Below are the code and all the weights of a small trained network. Each question names an input and a class and asks about switching units off, where a switched-off unit gives its printed mean instead of its output.

import numpy as np


def w(rows, s, z=0):
    codes = np.array(rows[::2]) - 128.0
    scale = np.full(codes.shape[1], s)
    scale[-1] = z or s
    return codes * scale


def f(y):
    return y / 2 * (1 + np.tanh(0.7978845608 * (y + 0.044715 * y**3)))


def log_softmax(a):
    a = a - a.max(-1, keepdims=True)
    return a - np.log(np.exp(a).sum(-1, keepdims=True))


def net(x, mask):
    res = np.array(x, float).reshape(1, 4) / 4 @ E
    y = f(res @ A[0][:, :-1].T + A[0][:, -1])
    res = res + np.where(mask, y, B[0][:, -1]) @ B[0][:, :-1]
    return log_softmax(res[-1] @ U[:, :-1].T + U[:, -1])


A, B = {}, {}
E = w([
[212,213,170],'x0',
[40,205,187],'x1',
[99,176,8],'x2',
[129,129,130],'x3',
],0.011)
A[0] = w([
[137,129,135,116],'neuron 0',
[12,48,132,134],'neuron 1',
[119,134,165,137],'neuron 2',
[60,8,102,194],'neuron 3',
[179,70,81,213],'neuron 4',
[121,139,131,72],'neuron 5',
[113,124,145,93],'neuron 6',
[145,92,148,114],'neuron 7',
[199,64,118,186],'neuron 8',
[158,126,159,108],'neuron 9',
[148,140,172,46],'neuron 10',
[149,133,165,66],'neuron 11',
[131,124,128,106],'neuron 12',
[199,122,112,116],'neuron 13',
[141,128,140,122],'neuron 14',
[179,100,120,244],'neuron 15',
[153,139,118,50],'neuron 16',
[143,167,112,1],'neuron 17',
[146,186,138,11],'neuron 18',
[143,125,135,139],'neuron 19',
[134,125,121,166],'neuron 20',
[159,36,222,204],'neuron 21',
[63,174,161,191],'neuron 22',
[114,62,253,151],'neuron 23',
[128,129,137,121],'neuron 24',
[157,167,116,92],'neuron 25',
[127,139,136,85],'neuron 26',
[107,124,151,98],'neuron 27',
],0.024,0.0059)
B[0] = w([
[137,135,129,131],'neuron 0',
[2,183,186,242],'neuron 1',
[163,139,135,157],'neuron 2',
[246,83,72,252],'neuron 3',
[166,74,93,214],'neuron 4',
[118,127,143,126],'neuron 5',
[132,116,152,136],'neuron 6',
[101,129,111,159],'neuron 7',
[65,135,92,214],'neuron 8',
[161,167,90,157],'neuron 9',
[160,194,95,157],'neuron 10',
[159,179,95,153],'neuron 11',
[126,123,131,126],'neuron 12',
[109,141,68,180],'neuron 13',
[143,139,124,136],'neuron 14',
[114,138,67,191],'neuron 15',
[113,113,123,136],'neuron 16',
[77,94,168,140],'neuron 17',
[140,82,193,154],'neuron 18',
[137,136,115,138],'neuron 19',
[130,127,115,137],'neuron 20',
[2,170,80,254],'neuron 21',
[142,208,177,202],'neuron 22',
[227,40,210,253],'neuron 23',
[135,130,137,130],'neuron 24',
[89,64,150,155],'neuron 25',
[132,129,148,128],'neuron 26',
[137,114,157,144],'neuron 27',
],0.056,0.022)
U = w([
[78,75,84,255],'0',
[3,222,97,88],'1',
[99,138,186,158],'2',
[224,144,135,47],'3',
[220,44,94,45],'4',
],0.008,0.0066)

Each question gives the input, the list of numbers given to net, and the class t.
The units are the neurons (one row each of A and B). Each row of codes is followed by its name. A weight is (code - 128) times the scale printed after its matrix; where a second scale follows, it is the last column's (A, B and U).
mask holds one flag per neuron, in row order. A switched-off neuron (its flag False) gives its mean, the last column of its row in B, instead of its output. The means were averaged over made-up inputs and are rounded, as every weight is.
A unit's drop is (log p(t) with every unit on - log p(t) with that unit switched off) / (log p(t) with every unit on - log p(t) with every unit switched off).
The circuit of an input: a set's keep is (log p(t) with only the set's units on - log p(t) with every unit switched off) / (log p(t) with every unit on - log p(t) with every unit switched off). Starting from the 12 units with the biggest drops (on a tie, the unit counted first), units are removed one at a time, each time the one whose removal leaves the highest keep (on an exact tie, the one counted first), for as long as the keep stays at least 0.8.
circuit, biggest first: the units of the circuit, biggest drop first
unit that matters most: the unit with the biggest drop
k most important neurons: the k neurons with the biggest drops, biggest first
drop of u: that unit's drop, to one decimal
input [-8,-4,7,7], class 4: circuit, biggest first	neuron 3
input [1,7,3,-6], class 2: 2 most important neurons	neuron 21; neuron 3
input [2,1,-7,4], class 3: circuit, biggest first	neuron 23; neuron 3; neuron 10; neuron 11
input [-4,-2,4,-6], class 4: 2 most important neurons	neuron 21; neuron 3
input [1,5,6,2], class 2: 4 most important neurons	neuron 21; neuron 3; neuron 1; neuron 8
input [1,6,-2,4], class 3: 2 most important neurons	neuron 1; neuron 21
input [4,-3,-5,-1], class 1: 2 most important neurons	neuron 21; neuron 3
input [1,5,5,-6], class 2: 4 most important neurons	neuron 21; neuron 3; neuron 1; neuron 8
input [-3,0,5,5], class 4: 3 most important neurons	neuron 21; neuron 8; neuron 22
input [6,3,1,0], class 2: 4 most important neurons	neuron 3; neuron 21; neuron 23; neuron 1
input [-3,3,0,0], class 2: 2 most important neurons	neuron 21; neuron 8
input [3,4,-5,-1], class 3: 2 most important neurons	neuron 23; neuron 1
input [2,5,5,1], class 2: 3 most important neurons	neuron 21; neuron 3; neuron 1
input [1,0,4,-3], class 0: 2 most important neurons	neuron 3; neuron 23
input [6,-7,0,6], class 1: unit that matters most	neuron 23
input [2,3,-1,4], class 3: 2 most important neurons	neuron 1; neuron 21
input [-8,-2,5,-5], class 4: 2 most important neurons	neuron 3; neuron 21
input [-8,3,-2,6], class 2: 2 most important neurons	neuron 1; neuron 3
input [-2,-8,2,3], class 4: drop of neuron 1	0.4
input [-5,-4,2,3], class 4: drop of neuron 3	2.0
input [-7,-5,8,2], class 4: unit that matters most	neuron 3
input [-7,-7,2,1], class 4: drop of neuron 3	6.0
input [8,3,-8,-7], class 3: drop of neuron 23	5.4
